Below is a small trained network, with its code and all its weights. Each question gives an input and a class and asks what happens when units are switched off, that is, made to give their printed mean instead of their output.

import numpy as np


def w(rows, s, z=0):
    codes = np.array(rows[::2]) - 128.0
    scale = np.full(codes.shape[1], s)
    scale[-1] = z or s
    return codes * scale


def f(y):
    return np.maximum(y, 0)


def log_softmax(a):
    a = a - a.max(-1, keepdims=True)
    return a - np.log(np.exp(a).sum(-1, keepdims=True))


def net(x, mask):
    res = np.array(x, float).reshape(1, 7) / 4 @ E
    y = f(res @ A[0][:, :-1].T + A[0][:, -1])
    res = res + np.where(mask, y, B[0][:, -1]) @ B[0][:, :-1]
    return log_softmax(res[-1] @ U[:, :-1].T + U[:, -1])


A, B = {}, {}
E = w([
[110,136,152,101,125,124,116,161,131],'x0',
[125,126,128,136,124,122,132,119,123],'x1',
[126,125,132,119,125,128,128,140,127],'x2',
[107,23,84,74,118,108,34,59,149],'x3',
[84,140,7,123,204,125,99,170,13],'x4',
[198,149,108,168,108,2,75,190,136],'x5',
[123,132,128,123,124,132,124,135,135],'x6',
],0.015)
A[0] = w([
[84,117,128,100,81,185,141,135,102,196],'n1',
[117,60,130,64,116,104,65,64,138,206],'n2',
[202,142,122,171,121,10,72,174,145,198],'n3',
[92,149,62,122,207,136,122,162,56,195],'n4',
[121,80,76,108,140,87,48,136,79,88],'n5',
[118,136,197,126,125,155,199,119,129,254],'n6',
],0.013,0.0069)
B[0] = w([
[143,106,152,128,191,156,121,124,106,178],'n1',
[184,22,142,89,134,111,65,89,153,214],'n2',
[138,144,109,145,9,116,164,165,184,253],'n3',
[137,177,34,125,162,105,151,130,27,249],'n4',
[26,52,18,162,144,155,145,168,164,207],'n5',
[79,140,108,183,188,168,166,139,198,216],'n6',
],0.012,0.026)
U = w([
[12,77,72,202,174,134,171,182,210,185],'0',
[141,224,195,176,64,112,206,166,182,176],'1',
[123,62,202,75,188,111,100,2,176,234],'2',
[184,77,135,68,32,75,112,93,193,14],'3',
[129,221,128,119,216,144,199,115,29,177],'4',
[143,244,94,172,84,25,172,197,58,3],'5',
[97,70,98,45,195,136,90,44,26,23],'6',
],0.0095,0.0032)

Each question gives the input, the list of numbers given to net, and the class t.
The units are the neurons (one row each of A and B). Each row of codes is followed by its name. A weight is (code - 128) times the scale printed after its matrix; where a second scale follows, it is the last column's (A, B and U).
mask holds one flag per neuron, in row order. A switched-off neuron (its flag False) gives its mean, the last column of its row in B, instead of its output. The means were averaged over made-up inputs and are rounded, as every weight is.
A unit's drop is (log p(t) with every unit on - log p(t) with that unit switched off) / (log p(t) with every unit on - log p(t) with every unit switched off).
The circuit of an input: a set's keep is (log p(t) with only the set's units on - log p(t) with every unit switched off) / (log p(t) with every unit on - log p(t) with every unit switched off). Starting from all 6 units, units are removed one at a time, each time the one whose removal leaves the highest keep (on an exact tie, the one counted first), for as long as the keep stays at least 0.8.
circuit, biggest first: the units of the circuit, biggest drop first
k most important neurons: the k neurons with the biggest drops, biggest first
drop when u is switched off: that unit's drop, to one decimal
input [8,0,-6,7,1,0,2], class 6: 4 most important neurons -> n2; n3; n6; n5
input [6,-4,6,5,0,2,6], class 3: circuit, biggest first -> n2
input [1,6,5,-6,2,0,2], class 4: circuit, biggest first -> n3; n5
input [7,8,0,7,-1,1,5], class 3: 3 most important neurons -> n2; n6; n4
input [5,-7,-3,0,5,2,-7], class 5: 2 most important neurons -> n4; n6
input [-5,-2,5,7,2,-2,8], class 6: 2 most important neurons -> n2; n3
input [-2,4,6,1,1,-4,6], class 6: 2 most important neurons -> n3; n5
input [3,2,-7,6,1,-1,2], class 6: 3 most important neurons -> n3; n2; n6
input [4,-1,-4,1,-5,-1,-1], class 2: 2 most important neurons -> n5; n3
input [4,-1,-7,3,0,6,-6], class 3: 2 most important neurons -> n6; n3
input [5,-2,-2,5,0,3,-8], class 3: 2 most important neurons -> n2; n6
input [0,-8,-5,-1,-2,3,4], class 1: 3 most important neurons -> n4; n2; n5
input [-8,-4,4,5,4,-3,7], class 6: drop when n3 is switched off -> 0.0
input [0,-2,-2,1,-6,-6,-3], class 2: drop when n4 is switched off -> 0.1
input [-7,8,3,5,-5,-3,-6], class 2: most important neuron -> n3
input [-8,5,-4,-4,-7,2,2], class 1: drop when n5 is switched off -> 1.4
